What each symbol does to the elements:
ba: J969->J960, J955->J713, J876->J141, J21->J134, J334->J868, J183->J106, J642->J110, J651->J799, J484->J143, J892->J431, J877->J285, J299->J601, J221->J517, J803->J576, J846->J71, J894->J672, J90->J863, J202->J548, J868->J334, J713->J955, J283->J148, J72->J667, J491->J322, J571->J399, J811->J974, J39->J160, J374->J492, J882->J18, J106->J183, J601->J299, J500->J151, J667->J72, J405->J654, J825->J195, J148->J283, J376->J494, J998->J91, J139->J734, J213->J750, J734->J139, J870->J265, J295->J437, J18->J882, J576->J803, J157->J369, J94->J703, J916->J775, J222->J226, J521->J240, J122->J778, J399->J571, J161->J802, J226->J222, J110->J642, J728->J572, J322->J491, J431->J892, J241->J568, J97->J598, J588->J112, J654->J405, J778->J122, J799->J651, J143->J484, J726->J175, J151->J500, J454->J541, J665->J44, J598->J97, J729->J489, J141->J876, J195->J825, J419->J280, J863->J90, J44->J665, J750->J213, J802->J161, J265->J870, J489->J729, J568->J241, J747->J787, J620->J269, J787->J747, J352->J850, J504->J337, J248->J874, J933->J768, J91->J998, J160->J39, J874->J248, J703->J94, J45->J560, J974->J811, J175->J726, J71->J846, J347->J407, J560->J45, J437->J295, J269->J620, J541->J454, J285->J877, J522->J238, J960->J969, J290->J104, J492->J374, J548->J202, J240->J521, J238->J522, J112->J588, J519->J412, J413->J903, J280->J419, J768->J933, J517->J221, J903->J413, J412->J519, J369->J157, J775->J916, J407->J347, J572->J728, J337->J504, J965->J640, J134->J21, J850->J352, J672->J894, J494->J376, J104->J290, J640->J965
ga: J969->J522, J955->J775, J876->J517, J21->J811, J334->J139, J183->J240, J642->J588, J651->J933, J484->J778, J892->J151, J877->J494, J299->J94, J221->J141, J803->J148, J846->J175, J894->J413, J90->J870, J202->J729, J868->J734, J713->J916, J283->J576, J72->J491, J491->J72, J571->J213, J811->J21, J39->J728, J374->J195, J882->J747, J106->J521, J601->J703, J500->J431, J667->J322, J405->J369, J825->J492, J148->J803, J376->J285, J998->J965, J139->J334, J213->J571, J734->J868, J870->J90, J295->J44, J18->J787, J576->J283, J157->J654, J94->J299, J916->J713, J222->J269, J521->J106, J122->J143, J399->J750, J161->J241, J226->J620, J110->J112, J728->J39, J322->J667, J431->J500, J241->J161, J97->J519, J588->J642, J654->J157, J778->J484, J799->J768, J143->J122, J726->J71, J151->J892, J454->J104, J665->J437, J598->J412, J729->J202, J141->J221, J195->J374, J419->J504, J863->J265, J44->J295, J750->J399, J802->J568, J265->J863, J489->J548, J568->J802, J747->J882, J620->J226, J787->J18, J352->J407, J504->J419, J248->J560, J933->J651, J91->J640, J160->J572, J874->J45, J703->J601, J45->J874, J974->J134, J175->J846, J71->J726, J347->J850, J560->J248, J437->J665, J269->J222, J541->J290, J285->J376, J522->J969, J960->J238, J290->J541, J492->J825, J548->J489, J240->J183, J238->J960, J112->J110, J519->J97, J413->J894, J280->J337, J768->J799, J517->J876, J903->J672, J412->J598, J369->J405, J775->J955, J407->J352, J572->J160, J337->J280, J965->J998, J134->J974, J850->J347, J672->J903, J494->J877, J104->J454, J640->J91
gu: J969->J568, J955->J882, J876->J703, J21->J640, J334->J226, J183->J651, J642->J248, J651->J183, J484->J337, J892->J491, J877->J265, J299->J221, J221->J299, J803->J405, J846->J104, J894->J519, J90->J376, J202->J665, J868->J222, J713->J18, J283->J157, J72->J151, J491->J892, J571->J39, J811->J91, J39->J571, J374->J850, J882->J955, J106->J799, J601->J517, J500->J667, J667->J500, J405->J803, J825->J407, J148->J369, J376->J90, J998->J974, J139->J620, J213->J728, J734->J269, J870->J285, J295->J489, J18->J713, J576->J654, J157->J283, J94->J141, J916->J787, J222->J868, J521->J768, J122->J419, J399->J160, J161->J238, J226->J334, J110->J874, J728->J213, J322->J431, J431->J322, J241->J960, J97->J413, J588->J560, J654->J576, J778->J280, J799->J106, J143->J504, J726->J541, J151->J72, J454->J175, J665->J202, J598->J903, J729->J437, J141->J94, J195->J347, J419->J122, J863->J494, J44->J548, J750->J572, J802->J522, J265->J877, J489->J295, J568->J969, J747->J775, J620->J139, J787->J916, J352->J492, J504->J143, J248->J642, J933->J240, J91->J811, J160->J399, J874->J110, J703->J876, J45->J112, J974->J998, J175->J454, J71->J290, J347->J195, J560->J588, J437->J729, J269->J734, J541->J726, J285->J870, J522->J802, J960->J241, J290->J71, J492->J352, J548->J44, J240->J933, J238->J161, J112->J45, J519->J894, J413->J97, J280->J778, J768->J521, J517->J601, J903->J598, J412->J672, J369->J148, J775->J747, J407->J825, J572->J750, J337->J484, J965->J134, J134->J965, J850->J374, J672->J412, J494->J863, J104->J846, J640->J21
vi: J969->J728, J955->J431, J876->J560, J21->J672, J334->J484, J183->J548, J642->J601, J651->J44, J484->J334, J892->J713, J877->J803, J299->J110, J221->J874, J803->J877, J846->J352, J894->J134, J90->J157, J202->J106, J868->J143, J713->J892, J283->J376, J72->J787, J491->J18, J571->J802, J811->J903, J39->J522, J374->J290, J882->J322, J106->J202, J601->J642, J500->J775, J667->J747, J405->J265, J825->J454, J148->J494, J376->J283, J998->J97, J139->J778, J213->J568, J734->J122, J870->J654, J295->J933, J18->J491, J576->J285, J157->J90, J94->J112, J916->J151, J222->J504, J521->J729, J122->J734, J399->J161, J161->J399, J226->J337, J110->J299, J728->J969, J322->J882, J431->J955, J241->J750, J97->J998, J588->J703, J654->J870, J778->J139, J799->J665, J143->J868, J726->J347, J151->J916, J454->J825, J665->J799, J598->J91, J729->J521, J141->J45, J195->J541, J419->J269, J863->J369, J44->J651, J750->J241, J802->J571, J265->J405, J489->J240, J568->J213, J747->J667, J620->J280, J787->J72, J352->J846, J504->J222, J248->J517, J933->J295, J91->J598, J160->J238, J874->J221, J703->J588, J45->J141, J974->J413, J175->J407, J71->J850, J347->J726, J560->J876, J437->J768, J269->J419, J541->J195, J285->J576, J522->J39, J960->J572, J290->J374, J492->J104, J548->J183, J240->J489, J238->J160, J112->J94, J519->J965, J413->J974, J280->J620, J768->J437, J517->J248, J903->J811, J412->J640, J369->J863, J775->J500, J407->J175, J572->J960, J337->J226, J965->J519, J134->J894, J850->J71, J672->J21, J494->J148, J104->J492, J640->J412
fu: J969->J654, J955->J894, J876->J454, J21->J892, J334->J106, J183->J868, J642->J352, J651->J222, J484->J202, J892->J21, J877->J750, J299->J71, J221->J290, J803->J241, J846->J601, J894->J955, J90->J39, J202->J484, J868->J183, J713->J672, J283->J802, J72->J91, J491->J640, J571->J376, J811->J151, J39->J90, J374->J874, J882->J519, J106->J334, J601->J846, J500->J974, J667->J998, J405->J960, J825->J560, J148->J161, J376->J571, J998->J667, J139->J521, J213->J285, J734->J240, J870->J728, J295->J419, J18->J412, J576->J568, J157->J522, J94->J726, J916->J903, J222->J651, J521->J139, J122->J489, J399->J494, J161->J148, J226->J799, J110->J850, J728->J870, J322->J965, J431->J134, J241->J803, J97->J747, J588->J407, J654->J969, J778->J729, J799->J226, J143->J548, J726->J94, J151->J811, J454->J876, J665->J337, J598->J787, J729->J778, J141->J541, J195->J45, J419->J295, J863->J160, J44->J504, J750->J877, J802->J283, J265->J572, J489->J122, J568->J576, J747->J97, J620->J768, J787->J598, J352->J642, J504->J44, J248->J492, J933->J269, J91->J72, J160->J863, J874->J374, J703->J175, J45->J195, J974->J500, J175->J703, J71->J299, J347->J112, J560->J825, J437->J280, J269->J933, J541->J141, J285->J213, J522->J157, J960->J405, J290->J221, J492->J248, J548->J143, J240->J734, J238->J369, J112->J347, J519->J882, J413->J775, J280->J437, J768->J620, J517->J104, J903->J916, J412->J18, J369->J238, J775->J413, J407->J588, J572->J265, J337->J665, J965->J322, J134->J431, J850->J110, J672->J713, J494->J399, J104->J517, J640->J491
ke: J969->J726, J955->J734, J876->J803, J21->J729, J334->J916, J183->J413, J642->J863, J651->J97, J484->J151, J892->J778, J877->J560, J299->J157, J221->J283, J803->J876, J846->J238, J894->J240, J90->J110, J202->J811, J868->J775, J713->J139, J283->J221, J72->J337, J491->J280, J571->J374, J811->J202, J39->J850, J374->J571, J882->J269, J106->J903, J601->J369, J500->J143, J667->J504, J405->J703, J825->J750, J148->J517, J376->J874, J998->J44, J139->J713, J213->J195, J734->J955, J870->J112, J295->J965, J18->J620, J576->J141, J157->J299, J94->J654, J916->J334, J222->J747, J521->J672, J122->J431, J399->J492, J161->J104, J226->J787, J110->J90, J728->J347, J322->J419, J431->J122, J241->J454, J97->J651, J588->J265, J654->J94, J778->J892, J799->J598, J143->J500, J726->J969, J151->J484, J454->J241, J665->J91, J598->J799, J729->J21, J141->J576, J195->J213, J419->J322, J863->J642, J44->J998, J750->J825, J802->J290, J265->J588, J489->J134, J568->J541, J747->J222, J620->J18, J787->J226, J352->J160, J504->J667, J248->J494, J933->J519, J91->J665, J160->J352, J874->J376, J703->J405, J45->J285, J974->J548, J175->J960, J71->J522, J347->J728, J560->J877, J437->J640, J269->J882, J541->J568, J285->J45, J522->J71, J960->J175, J290->J802, J492->J399, J548->J974, J240->J894, J238->J846, J112->J870, J519->J933, J413->J183, J280->J491, J768->J412, J517->J148, J903->J106, J412->J768, J369->J601, J775->J868, J407->J572, J572->J407, J337->J72, J965->J295, J134->J489, J850->J39, J672->J521, J494->J248, J104->J161, J640->J437
po: J969->J665, J955->J248, J876->J500, J21->J290, J334->J285, J183->J750, J642->J882, J651->J572, J484->J576, J892->J221, J877->J868, J299->J491, J221->J892, J803->J143, J846->J965, J894->J492, J90->J620, J202->J568, J868->J877, J713->J874, J283->J778, J72->J94, J491->J299, J571->J521, J811->J541, J39->J768, J374->J672, J882->J642, J106->J213, J601->J322, J500->J876, J667->J703, J405->J504, J825->J413, J148->J122, J376->J139, J998->J175, J139->J376, J213->J106, J734->J494, J870->J226, J295->J238, J18->J110, J576->J484, J157->J280, J94->J72, J916->J45, J222->J265, J521->J571, J122->J148, J399->J240, J161->J489, J226->J870, J110->J18, J728->J799, J322->J601, J431->J517, J241->J548, J97->J407, J588->J747, J654->J337, J778->J283, J799->J728, J143->J803, J726->J91, J151->J141, J454->J974, J665->J969, J598->J347, J729->J802, J141->J151, J195->J903, J419->J369, J863->J269, J44->J960, J750->J183, J802->J729, J265->J222, J489->J161, J568->J202, J747->J588, J620->J90, J787->J112, J352->J519, J504->J405, J248->J955, J933->J160, J91->J726, J160->J933, J874->J713, J703->J667, J45->J916, J974->J454, J175->J998, J71->J640, J347->J598, J560->J775, J437->J522, J269->J863, J541->J811, J285->J334, J522->J437, J960->J44, J290->J21, J492->J894, J548->J241, J240->J399, J238->J295, J112->J787, J519->J352, J413->J825, J280->J157, J768->J39, J517->J431, J903->J195, J412->J850, J369->J419, J775->J560, J407->J97, J572->J651, J337->J654, J965->J846, J134->J104, J850->J412, J672->J374, J494->J734, J104->J134, J640->J71

The rows follow the links: the fewer symbols apart two elements are, the more alike their rows tend to be.

Each row is also shifted at random along 5 hidden directions that mean nothing.

Some elements, each with a row of numbers:
J148: -33 16 8 -80 27 36 36 23 -100 -48 -59 75 17 -43 -71 -9 -4 -56 -4 -9 -18 56 33 -13 -90 -6 -20 -7 42 -28 15 -56 14 -34 32 74 20 110 -42 -20 -49 116 -46 10 83 -61
J494: 71 -98 63 -110 -50 -118 -75 -24 -22 -123 -114 -86 13 2 -69 86 -85 -15 -3 80 48 23 8 -10 -30 -58 17 -13 35 -18 68 62 -68 138 106 -195 34 34 57 -47 -103 69 -40 -44 -2 24
J112: 171 -11 37 159 -55 16 -42 6 73 20 81 23 -168 1 -57 79 -78 -8 29 -56 69 22 21 1 67 -106 54 9 44 19 5 -28 -57 -81 24 107 108 66 25 14 20 -120 -34 -16 -6 -6
J240: -53 113 -64 -114 -16 43 65 52 112 22 8 57 101 -129 -18 5 161 47 45 -43 -80 -11 -50 -13 -35 -148 94 -50 -10 -159 -54 -32 1 -13 -28 25 -45 38 -56 -81 43 -29 17 85 -5 -144
J960: 3 -114 -60 -13 99 0 12 -123 -46 -120 -25 -236 94 83 9 163 6 58 -4 174 1 -19 -10 -10 -4 39 -75 141 -38 -100 -11 -22 -106 170 20 -64 5 -95 30 51 -59 112 91 109 84 -48
J489: 113 51 -117 -186 152 183 102 214 -19 -14 -23 114 23 50 150 -368 126 65 -37 -3 -255 -24 73 71 11 -18 156 -49 -112 -55 -72 -24 119 -155 -118 -55 5 138 41 13 -164 121 -124 49 18 -30
J863: 109 18 -69 -66 -24 -8 -10 -52 -106 -44 -63 51 5 2 52 -42 -31 19 42 55 51 -17 8 13 -25 -26 -55 54 -37 6 50 24 -44 75 83 -51 -78 60 -16 -29 -92 135 -26 3 -15 1
J160: 263 176 -16 -11 -96 13 -9 41 63 -24 105 154 3 -156 -61 37 133 0 56 -97 10 139 -88 9 7 -94 78 3 -33 -164 -2 2 -90 -98 -69 204 -71 114 -53 35 124 4 -8 34 85 -166
J141: -292 -216 67 89 166 -4 31 -46 -24 -1 -103 -135 -94 177 -16 172 -137 23 -49 88 -42 -39 45 11 -10 75 -8 115 28 -55 54 -2 -32 117 29 -147 88 -83 73 -7 -137 -52 -15 -89 -86 70
J568: 331 -39 84 14 12 -146 33 61 6 -91 -74 -196 -20 -64 -138 207 -96 26 -39 -113 -102 93 -41 11 -48 22 85 21 33 -105 11 80 32 -34 -42 23 71 -74 21 -61 -18 -117 2 -163 70 -51
J431: -45 -12 -36 -12 84 6 3 -4 -54 -61 -46 -16 -24 -7 -1 7 -10 -26 -1 52 -106 -82 75 -109 75 10 27 -83 -90 40 -88 -21 3 108 45 -17 -59 59 -44 58 -17 65 -15 8 73 79
J21: -291 106 28 -38 -12 -22 -3 -72 31 128 -2 -1 22 -43 -39 66 53 -14 -56 -18 -46 -13 -79 -27 -20 61 -72 -42 81 36 -29 -145 142 0 -51 92 -77 -152 -88 -11 128 -65 -26 -9 15 28
J654: 75 52 -12 122 16 58 44 69 -40 6 11 55 -81 -47 -101 28 15 -35 10 -101 26 145 87 27 -2 0 -1 72 -7 -163 10 -32 -40 -105 25 89 70 32 9 -4 51 -38 14 67 -16 -76
J726: 89 42 -25 169 91 2 -106 48 -41 36 71 2 32 91 50 -94 16 -3 -97 10 -19 65 24 8 20 66 30 33 -15 7 -35 -15 -5 -61 -140 86 56 -50 24 124 7 1 -7 25 37 32
J45: 185 8 48 76 43 32 8 196 67 -38 -6 109 -196 164 113 -243 -135 15 51 -90 -134 18 100 4 59 -59 224 -6 -12 122 121 121 78 -243 -14 -61 199 150 185 -39 -166 -176 -184 -160 -121 43
J405: -127 -20 -36 -16 -12 56 34 -54 -37 -57 -13 -66 -13 -60 -77 66 68 -61 52 12 34 24 10 41 -157 22 -141 7 -62 -62 19 -99 -100 54 76 114 -65 31 -45 -1 32 94 91 73 57 -71
J768: 211 53 -38 -38 28 21 97 93 47 -25 108 -21 -1 47 79 -56 54 138 -12 -23 -64 53 48 -5 26 -105 99 92 -9 -138 46 38 92 -89 -121 -55 -38 40 44 -88 -57 -13 -1 -39 -85 -142
J134: -433 86 83 -50 -24 11 -20 23 79 104 19 72 105 -25 -18 -98 141 -35 2 -82 -32 -49 -25 -25 38 86 37 -115 81 15 -121 -18 35 -50 -36 36 -1 -124 -10 33 25 -2 -22 -5 12 10
J334: 5 -55 -19 -57 49 1 66 -65 51 -25 -55 -132 -92 -12 -81 113 46 22 31 14 -12 -65 -47 -51 -106 -116 -28 -22 40 -29 20 -42 56 67 27 -59 -83 57 -109 -198 79 -88 -48 -39 -116 57
J799: -39 -10 -51 -15 -137 -90 24 24 113 28 10 -72 74 65 42 37 10 -49 98 -42 107 -82 -78 18 -47 51 -90 55 64 57 76 -51 74 -25 -19 -45 -30 -116 12 -122 46 23 64 -17 -102 -3
J322: 13 7 -33 9 -72 -58 -10 -70 -84 20 15 -13 38 -105 13 100 -12 -14 11 26 94 15 -9 -72 111 9 -83 -89 -8 27 -126 51 -41 77 76 -3 -38 -6 -33 134 70 55 35 67 55 24
J454: -154 97 78 61 11 46 -20 -58 132 -36 85 -116 16 -137 -198 179 24 54 22 -62 -144 74 -41 -28 5 -3 57 -12 60 -102 -57 -48 -126 37 -83 140 36 6 -75 61 96 -82 63 -11 95 -80
J265: -247 112 40 -31 -5 147 14 -23 150 11 74 102 29 -103 -150 -35 186 -32 85 23 71 38 5 -14 -153 -118 -97 60 -19 -129 -67 -228 -133 -4 -6 292 -114 62 -113 -90 137 31 85 180 -62 -165
J221: -196 23 -22 82 188 117 -21 -18 -84 -92 25 -8 -99 65 22 -25 -38 112 -104 40 -137 9 76 36 11 -27 49 62 -86 -58 -24 -140 70 -102 -46 7 63 98 -3 11 -34 43 -103 -20 -9 34
J620: 121 -12 -63 -52 83 44 43 30 -17 -10 30 3 -104 81 166 -127 -42 117 -74 56 25 -91 6 1 2 -86 12 76 -89 24 81 -25 129 -27 12 -95 -12 68 118 -56 -135 34 -65 24 -118 -42
J522: 208 -29 -36 49 55 -11 67 65 -72 -44 14 -77 -37 60 14 109 -70 183 -72 -29 -11 22 -47 27 54 -23 62 141 -13 -115 40 73 3 -3 -39 -84 34 27 53 75 -74 29 -6 -84 27 -84
J734: 194 30 -9 -91 28 -41 71 -15 28 33 -40 12 -68 -130 -20 37 -10 -2 15 23 -67 19 -13 -54 -5 -112 16 -85 -20 42 -5 36 49 49 53 -41 -68 127 -63 -46 -5 -21 10 61 33 21
J665: 171 -59 -48 -38 -69 -45 101 139 46 38 -1 -101 21 89 -4 36 -85 -5 50 -133 21 83 -65 44 1 99 33 43 74 -42 34 88 64 -113 4 -42 55 -127 79 -17 -3 -88 55 -40 9 -124
J419: 278 -102 -29 -79 -90 -39 61 -29 -192 34 -11 21 48 7 131 19 -90 13 26 8 -23 -45 -20 -98 15 95 -45 -59 -25 83 2 87 -3 86 111 -100 -23 86 20 78 -27 146 36 47 34 41
J846: -7 125 -33 40 -124 78 -46 238 -6 48 73 227 54 -35 161 -224 9 34 -23 -102 -1 53 11 50 156 134 122 -11 -20 64 -15 127 23 -192 16 21 170 41 101 170 -74 21 -82 21 61 -86
J998: -142 -29 -54 -12 -124 -41 100 115 124 19 55 -26 83 -23 -18 -4 -56 115 49 -124 5 -29 4 15 128 62 11 -54 -27 62 -14 140 -47 -74 54 26 48 1 123 29 -11 -60 -5 31 45 -128
J672: 11 61 -3 -24 57 -52 -56 -160 47 68 55 -11 3 -82 -24 32 80 12 -93 131 -17 49 -28 -87 -2 -60 -58 -50 33 -39 -75 -69 27 69 -112 12 -69 -75 -116 17 100 -56 1 41 -32 111
J376: 234 147 45 -24 -8 -36 -101 16 -86 30 -23 164 -48 -128 -138 -3 95 -79 -60 -15 -8 134 22 -53 -110 -138 7 -72 5 -24 49 -66 36 -75 -61 135 -59 89 -109 -15 149 -39 -3 2 53 35
J642: -299 -92 23 60 -193 -63 -5 89 41 36 -11 217 20 136 197 -188 -65 -25 78 -1 186 -7 5 69 112 86 7 46 20 140 65 132 -56 -128 134 -159 139 -13 198 -2 -166 63 -133 -58 -109 -12
J916: 139 4 -13 146 142 4 -120 -2 28 69 41 110 -119 -29 17 -202 62 -130 -52 95 -2 56 150 -36 64 -45 36 -154 -41 -4 -138 -59 32 9 -89 104 -5 -1 -107 75 96 -27 -72 63 -4 108
J521: 81 125 -22 -66 1 1 -35 -40 8 47 33 30 -15 -116 -50 89 95 1 -38 19 -49 59 -61 -19 -73 -163 19 -18 31 -90 28 -68 105 -41 -156 81 -124 52 -132 -56 112 -9 -4 11 -21 -30
J955: 70 -1 -78 31 146 56 -4 134 40 31 -41 190 -40 20 180 -343 41 51 -12 110 -107 -18 89 -8 207 -76 170 -90 -82 23 -65 37 39 6 -13 -113 20 100 31 105 -103 66 -206 55 -75 76
J238: -56 -45 -74 -63 -96 65 47 83 -113 -81 -41 94 99 96 170 -186 -26 -12 -64 27 22 -68 22 63 -22 220 -59 112 47 107 161 92 36 -73 72 -150 38 -24 137 -6 -224 170 -7 -105 51 -30
J18: 13 -20 21 84 -164 -83 -26 85 49 131 45 87 -60 -49 73 10 -93 -53 -34 -101 145 45 -125 -40 88 27 -18 -105 36 102 6 90 64 -65 55 -28 42 11 29 29 51 -134 17 -11 -8 97
J892: -32 -79 -14 22 46 -67 -83 -88 -83 87 -28 -45 -45 -102 -28 140 -103 6 -86 25 51 39 -23 -19 56 9 12 -99 6 27 -87 -27 94 82 -3 -106 -22 -50 -88 61 141 -78 12 -16 48 112
J894: -107 27 30 -82 -30 -76 58 -135 133 1 -3 -61 45 -91 -71 129 -27 31 84 -15 -54 -64 -74 -76 85 -35 -13 -66 64 -8 -63 69 2 95 45 -41 8 -14 -11 -31 57 -51 7 -48 -25 49
J601: -3 36 -13 104 -53 77 58 88 -17 -32 90 125 -80 -40 -48 -44 -58 170 10 -133 -23 63 28 45 118 20 75 30 -136 72 -5 67 -46 -95 52 47 45 155 73 50 -86 -4 -40 -15 50 -120
J965: 191 17 -38 -8 -140 -116 72 135 -77 43 15 48 59 -19 66 0 -160 26 -7 -153 -16 -47 -88 -47 123 131 53 -70 -28 144 44 185 97 -26 46 -19 16 -8 111 95 -73 -26 8 -47 92 -23
J97: 154 159 -8 30 -90 13 -36 9 134 18 98 71 50 -62 -19 -107 89 -14 72 -81 -59 -58 -42 -29 53 6 -23 -73 -52 47 -4 -12 -18 -57 -32 166 -19 12 19 63 68 -38 39 61 72 5

From each start, follow one symbol. Which element do you reach?
Answer with the element's name.
234 45 76 -89 -5 -23 0 -79 -72 3 1 -121 1 -107 -119 221 30 -23 -80 -17 -19 19 -58 -35 -56 -27 34 -77 56 -131 -106 -54 86 50 -93 27 -84 -11 -84 35 106 -58 95 29 82 -3
po -> J802
-421 29 103 -32 -49 -31 -20 -71 -8 43 8 83 47 -109 -175 221 -18 -35 1 -42 58 45 -4 -29 -6 56 -34 -85 49 -30 -82 -71 -62 -48 74 53 30 1 -37 5 91 -37 47 -25 6 -30
ba -> J221
-253 -189 48 -41 -87 -111 -27 -31 26 2 -82 -150 -5 28 -29 116 -162 -39 76 29 42 -23 -22 -20 47 56 -43 -123 43 32 -38 126 -84 117 148 -109 27 -69 2 9 -57 -52 -7 10 57 42
ke -> J143
-154 -33 -74 40 -4 26 57 74 23 69 87 -26 18 113 205 -86 30 120 -39 35 7 -57 31 33 94 97 70 26 -32 35 -44 48 78 -67 -38 -71 23 -103 101 50 -84 41 -10 -53 -50 -22
ba -> J965
96 -41 -51 39 201 30 -33 -68 -78 49 -30 -29 -91 95 145 -153 -4 42 -111 238 -91 -92 91 -60 26 -89 53 -25 -102 106 -66 -45 91 48 -73 -129 -20 33 -16 -2 -34 29 -44 5 -47 196
fu -> J672
17 75 101 -15 -107 -122 -26 107 -19 79 -86 44 -23 -27 -120 61 -49 -195 25 -210 58 106 -49 -21 -103 70 -41 -69 105 30 88 -5 31 -192 47 128 53 46 -20 -32 49 -115 23 -14 51 -4
po -> J484
127 16 -12 154 81 67 -47 -106 -81 -14 74 -69 -83 3 -21 158 -53 123 -80 27 35 46 -7 -3 67 -54 52 23 -111 -95 -109 -72 -1 44 -16 57 -7 48 -36 76 49 36 -2 16 90 -34
gu -> J221
-190 36 31 26 -45 -4 11 37 174 35 54 4 -46 23 12 -111 106 -39 19 -79 -49 -43 26 27 -23 31 42 -111 51 45 24 -32 130 -149 -114 23 4 -76 10 -75 32 -146 -1 -52 -75 3
gu -> J598
3 5 -57 3 169 130 62 229 82 -58 55 34 11 91 124 -329 45 70 26 -25 -314 -86 90 11 90 36 157 -11 -156 8 -61 72 42 -112 -113 -37 108 60 53 47 -144 -2 -118 13 -17 -10
gu -> J998
-306 -18 2 -1 31 29 -151 -37 52 -3 -3 164 121 26 105 -170 184 -77 -45 188 -30 -8 8 -14 41 -10 0 -5 31 -3 -1 -51 -102 81 -55 -81 10 -81 60 103 -126 172 -70 -2 -14 66
po -> J894
14 17 -21 -42 -150 -65 36 1 -54 -32 15 -6 -11 -102 -155 187 -33 23 18 -7 74 79 -43 -20 -34 -1 -26 4 -7 -48 -1 -39 -57 27 121 62 -55 75 -30 -31 46 20 97 51 64 -155
gu -> J148
-45 -17 32 -16 -65 -28 41 -84 4 -23 -23 -71 -36 63 -91 156 -34 -13 82 35 178 9 37 5 -78 0 -100 131 56 -14 136 -49 -45 1 35 12 -7 -55 18 -150 -1 9 22 -52 -96 53
po -> J226
60 122 -12 -118 -139 5 104 -5 56 -31 12 -20 57 -89 36 27 41 32 81 -47 -3 -46 -104 12 21 -104 31 -26 -42 -13 46 71 17 19 -4 42 -76 8 31 -88 17 -3 12 21 -1 -106
gu -> J240
